Here is a tiny trained network, its code and every weight. The questions are about switching its units off for an input and a target symbol, where a switched-off unit gives its printed mean instead of its output.

import numpy as np


def w(rows, s, z=0):
    codes = np.array(rows[::2]) - 128.0
    scale = np.full(codes.shape[1], s)
    scale[-1] = z or s
    return codes * scale


def norm(h):
    return h / np.sqrt((h * h).mean(-1, keepdims=True) + 1e-5)


def f(y):
    return y / 2 * (1 + np.tanh(0.7978845608 * (y + 0.044715 * y**3)))


def softmax(a):
    e = np.exp(a - a.max(-1, keepdims=True))
    return e / e.sum(-1, keepdims=True)


def log_softmax(a):
    a = a - a.max(-1, keepdims=True)
    return a - np.log(np.exp(a).sum(-1, keepdims=True))


def net(x, mask):
    ids = ['ΞΠγδεζ'.index(c) for c in x.split()]
    T = len(ids)
    res = E[ids] + P[:T]
    u = 0
    for l in range(3):
        q, k, v = (norm(res) @ M[l].T for M in (Q, K, V))
        z = softmax(np.where(np.tri(T) > 0, q @ k.T / 2**0.5, -1e9)) @ v
        res = res + np.where(mask[u], z, O[l][:, -1]) @ O[l][:, :-1]
        u += 1
        y = f(norm(res) @ A[l][:, :-1].T + A[l][:, -1])
        res = res + np.where(mask[u : u + 12], y, B[l][:, -1]) @ B[l][:, :-1]
        u += 12
    return log_softmax(norm(res)[-1] @ U[:, :-1].T + U[:, -1])


Q, K, V, O, A, B = {}, {}, {}, {}, {}, {}
E = w([
[45,151,254,223],'Ξ',
[187,221,192,78],'Π',
[123,101,96,153],'γ',
[193,115,110,40],'δ',
[127,181,171,148],'ε',
[141,152,133,100],'ζ',
],0.0028)
P = w([
[60,106,204,119],'0',
[182,158,102,78],'1',
[84,188,45,76],'2',
[115,103,215,177],'3',
[190,159,100,94],'4',
[87,194,27,103],'5',
[144,83,227,194],'6',
[192,159,100,103],'7',
[82,192,16,108],'8',
[170,39,251,167],'9',
[193,157,101,105],'10',
[61,185,17,92],'11',
[164,17,246,154],'12',
],0.0022)
Q[0] = w([
[201,172,135,255],'0.h0',
[161,73,159,184],'0.h0',
],0.0055)
K[0] = w([
[171,253,67,239],'0.h0',
[70,222,78,107],'0.h0',
],0.0038)
V[0] = w([
[117,3,201,63],'0.h0',
[95,164,113,107],'0.h0',
],0.0033)
O[0] = w([
[200,176,69,253,1],'0.h0',
[93,123,162,162,186],'0.h0',
],0.0032,0.00048)
A[0] = w([
[253,35,101,137,107],'0.n0',
[72,124,105,150,125],'0.n1',
[158,194,98,229,86],'0.n2',
[156,77,81,92,140],'0.n3',
[156,167,38,66,82],'0.n4',
[139,138,129,144,104],'0.n5',
[133,127,128,132,134],'0.n6',
[134,45,30,89,104],'0.n7',
[124,95,137,135,83],'0.n8',
[77,77,175,169,148],'0.n9',
[116,122,144,51,160],'0.n10',
[125,73,92,253,2],'0.n11',
],0.0046,0.003)
B[0] = w([
[117,178,52,255,195],'0.n0',
[187,174,155,112,149],'0.n1',
[29,150,140,86,132],'0.n2',
[62,202,169,160,169],'0.n3',
[9,95,196,183,229],'0.n4',
[120,119,131,109,105],'0.n5',
[123,131,124,124,135],'0.n6',
[133,233,241,105,194],'0.n7',
[92,119,139,89,87],'0.n8',
[46,197,141,55,250],'0.n9',
[126,162,89,228,179],'0.n10',
[90,96,28,248,86],'0.n11',
],0.0025,0.0013)
Q[1] = w([
[255,74,70,225],'1.h0',
[231,88,84,193],'1.h0',
],0.008)
K[1] = w([
[76,255,109,127],'1.h0',
[93,235,110,124],'1.h0',
],0.0083)
V[1] = w([
[150,250,186,175],'1.h0',
[132,169,116,159],'1.h0',
],0.0024)
O[1] = w([
[29,67,4,37,248],'1.h0',
[113,68,87,142,143],'1.h0',
],0.0018,0.0012)
A[1] = w([
[120,122,118,63,121],'1.n0',
[118,126,139,54,152],'1.n1',
[75,149,115,208,147],'1.n2',
[161,167,34,90,69],'1.n3',
[98,163,92,119,112],'1.n4',
[151,129,183,165,137],'1.n5',
[191,101,149,104,136],'1.n6',
[123,130,129,125,119],'1.n7',
[249,35,70,99,61],'1.n8',
[254,188,98,90,150],'1.n9',
[133,118,91,114,2],'1.n10',
[121,117,168,127,156],'1.n11',
],0.0036,0.0048)
B[1] = w([
[118,108,119,178,123],'1.n0',
[125,100,82,160,191],'1.n1',
[187,134,90,102,250],'1.n2',
[48,112,218,167,73],'1.n3',
[162,111,164,145,146],'1.n4',
[104,133,94,82,156],'1.n5',
[137,153,91,109,106],'1.n6',
[128,130,135,129,120],'1.n7',
[166,117,169,197,58],'1.n8',
[86,91,54,168,139],'1.n9',
[75,206,254,137,24],'1.n10',
[124,113,81,110,199],'1.n11',
],0.0036,0.0016)
Q[2] = w([
[252,39,176,167],'2.h0',
[129,149,120,193],'2.h0',
],0.018)
K[2] = w([
[72,208,85,125],'2.h0',
[153,94,51,255],'2.h0',
],0.012)
V[2] = w([
[153,91,3,31],'2.h0',
[20,83,88,203],'2.h0',
],0.0021)
O[2] = w([
[173,72,230,252,254],'2.h0',
[138,248,135,159,173],'2.h0',
],0.0024,0.0021)
A[2] = w([
[96,74,144,154,97],'2.n0',
[206,82,175,132,64],'2.n1',
[112,171,150,203,64],'2.n2',
[197,254,173,159,2],'2.n3',
[138,85,169,93,106],'2.n4',
[106,162,130,91,135],'2.n5',
[185,164,144,132,162],'2.n6',
[100,139,134,126,92],'2.n7',
[99,129,129,131,125],'2.n8',
[230,143,106,106,128],'2.n9',
[145,110,74,117,130],'2.n10',
[160,124,179,80,129],'2.n11',
],0.0071,0.0051)
B[2] = w([
[122,143,132,68,132],'2.n0',
[140,166,112,214,68],'2.n1',
[144,181,131,82,254],'2.n2',
[2,139,103,193,255],'2.n3',
[123,152,85,99,147],'2.n4',
[144,88,97,154,192],'2.n5',
[87,110,108,98,248],'2.n6',
[153,111,142,151,67],'2.n7',
[132,116,148,138,155],'2.n8',
[81,99,175,94,157],'2.n9',
[93,130,176,113,229],'2.n10',
[104,127,61,123,135],'2.n11',
],0.0054,0.00087)
U = w([
[158,121,2,69,75],'Ξ',
[84,93,212,37,25],'Π',
[36,188,126,187,180],'γ',
[211,153,92,212,212],'δ',
[139,21,153,211,60],'ε',
[196,205,173,90,252],'ζ',
],0.0096,0.0015)

Each question gives the input, a string of symbols that net reads in full, and the target symbol t.
The units are the heads (2 rows each of Q, K, V and O) and the neurons (one row each of A and B). Each row of codes is followed by its name. A weight is (code - 128) times the scale printed after its matrix; where a second scale follows, it is the last column's (O, A, B and U).
mask holds one flag per unit, layer by layer, with each layer's heads first. A switched-off unit (its flag False) gives its mean, the last column of its rows in O or B, instead of its output. The means were averaged over made-up inputs and are rounded, as every weight is.
A unit's drop is (log p(t) with every unit on - log p(t) with that unit switched off) / (log p(t) with every unit on - log p(t) with every unit switched off).
The circuit of an input: a set's keep is (log p(t) with only the set's units on - log p(t) with every unit switched off) / (log p(t) with every unit on - log p(t) with every unit switched off). Starting from the 12 units with the biggest drops (on a tie, the unit counted first), units are removed one at a time, each time the one whose removal leaves the highest keep (on an exact tie, the one counted first), for as long as the keep stays at least 0.8.
units of the circuit, in order: the units of the circuit, biggest drop first
unit that matters most: the unit with the biggest drop
top k neurons: the k neurons with the biggest drops, biggest first
k most important neurons of layer l: the k neurons of layer l with the biggest drops, biggest first
input γ γ δ γ Ξ ε γ ζ ε γ γ γ ζ, target Ξ: units of the circuit, in order	(2.n4 2.n11)
input ε γ ζ Π γ, target γ: units of the circuit, in order	(2.n3 0.n7)
input γ γ Π, target γ: top 2 neurons	(0.n11 0.n10)
input γ Π γ γ γ Ξ γ γ ζ, target γ: top 3 neurons	(0.n7 2.n3 0.n4)
input Ξ ζ γ γ γ γ Π γ δ, target Π: unit that matters most	2.h0
input γ Ξ δ, target γ: top 4 neurons	(0.n11 0.n7 0.n3 0.n4)
input Ξ γ δ Ξ γ ζ γ ζ γ δ γ Ξ, target δ: 4 most important neurons of layer 1	(1.n9 1.n8 1.n2 1.n3)
input γ γ γ γ, target δ: top 4 neurons	(2.n1 0.n9 0.n4 1.n9)
input ζ γ δ ζ γ ε γ, target Ξ: 2 most important neurons of layer 0	(0.n9 0.n8)
input γ Ξ Ξ ζ ζ γ γ γ ε ε Ξ Π, target ε: top 4 neurons	(0.n0 2.n2 0.n4 1.n3)
input Π Ξ ζ Ξ ε Ξ γ γ Ξ γ δ δ, target γ: top 4 neurons	(0.n7 0.n3 0.n4 2.n3)
input γ γ Ξ Π Ξ γ δ Ξ γ, target δ: top 2 neurons	(0.n7 1.n9)
input γ ζ γ γ ε Ξ ζ ζ, target ζ: top 4 neurons	(0.n9 1.n3 0.n4 2.n3)
input γ γ γ Π γ ζ Π γ ε Ξ Ξ γ δ, target ε: top 2 neurons	(1.n8 0.n0)
input ζ γ γ ζ Π, target Π: top neuron	(2.n9)
input γ Π Π, target γ: 3 most important neurons of layer 2	(2.n10 2.n0 2.n4)
input γ ε Ξ δ γ Ξ δ γ ε, target δ: top 3 neurons	(0.n0 1.n9 2.n3)
input Ξ γ Ξ γ Ξ γ ζ ε, target ε: top 4 neurons	(1.n9 0.n9 0.n0 0.n7)
input γ ζ Ξ ε ε ε δ γ Π, target δ: top 2 neurons	(1.n3 1.n2)
input γ Ξ Π Ξ γ Ξ γ, target Π: top 2 neurons	(0.n9 2.n10)
input δ γ γ Π γ γ Π ε ε, target Π: unit that matters most	0.n0
input γ δ γ γ γ Π ε Ξ ζ, target ε: 2 most important neurons of layer 1	(1.n2 1.n5)
input Ξ γ ε Π ζ, target ζ: 3 most important neurons of layer 2	(2.n3 2.n9 2.n6)
input δ Ξ γ ζ Ξ, target Ξ: 2 most important neurons of layer 0	(0.n0 0.n4)
input ε Ξ Ξ δ γ Π, target δ: 2 most important neurons of layer 0	(0.n0 0.n4)
input ζ Ξ δ ε ζ Ξ, target ε: 3 most important neurons of layer 0	(0.n0 0.n3 0.n9)
input γ δ ζ Π, target ε: most important neuron of layer 0	(0.n4)
input Ξ ζ Π Ξ γ ε ζ ε γ, target ζ: 4 most important neurons of layer 0	(0.n7 0.n4 0.n9 0.n2)
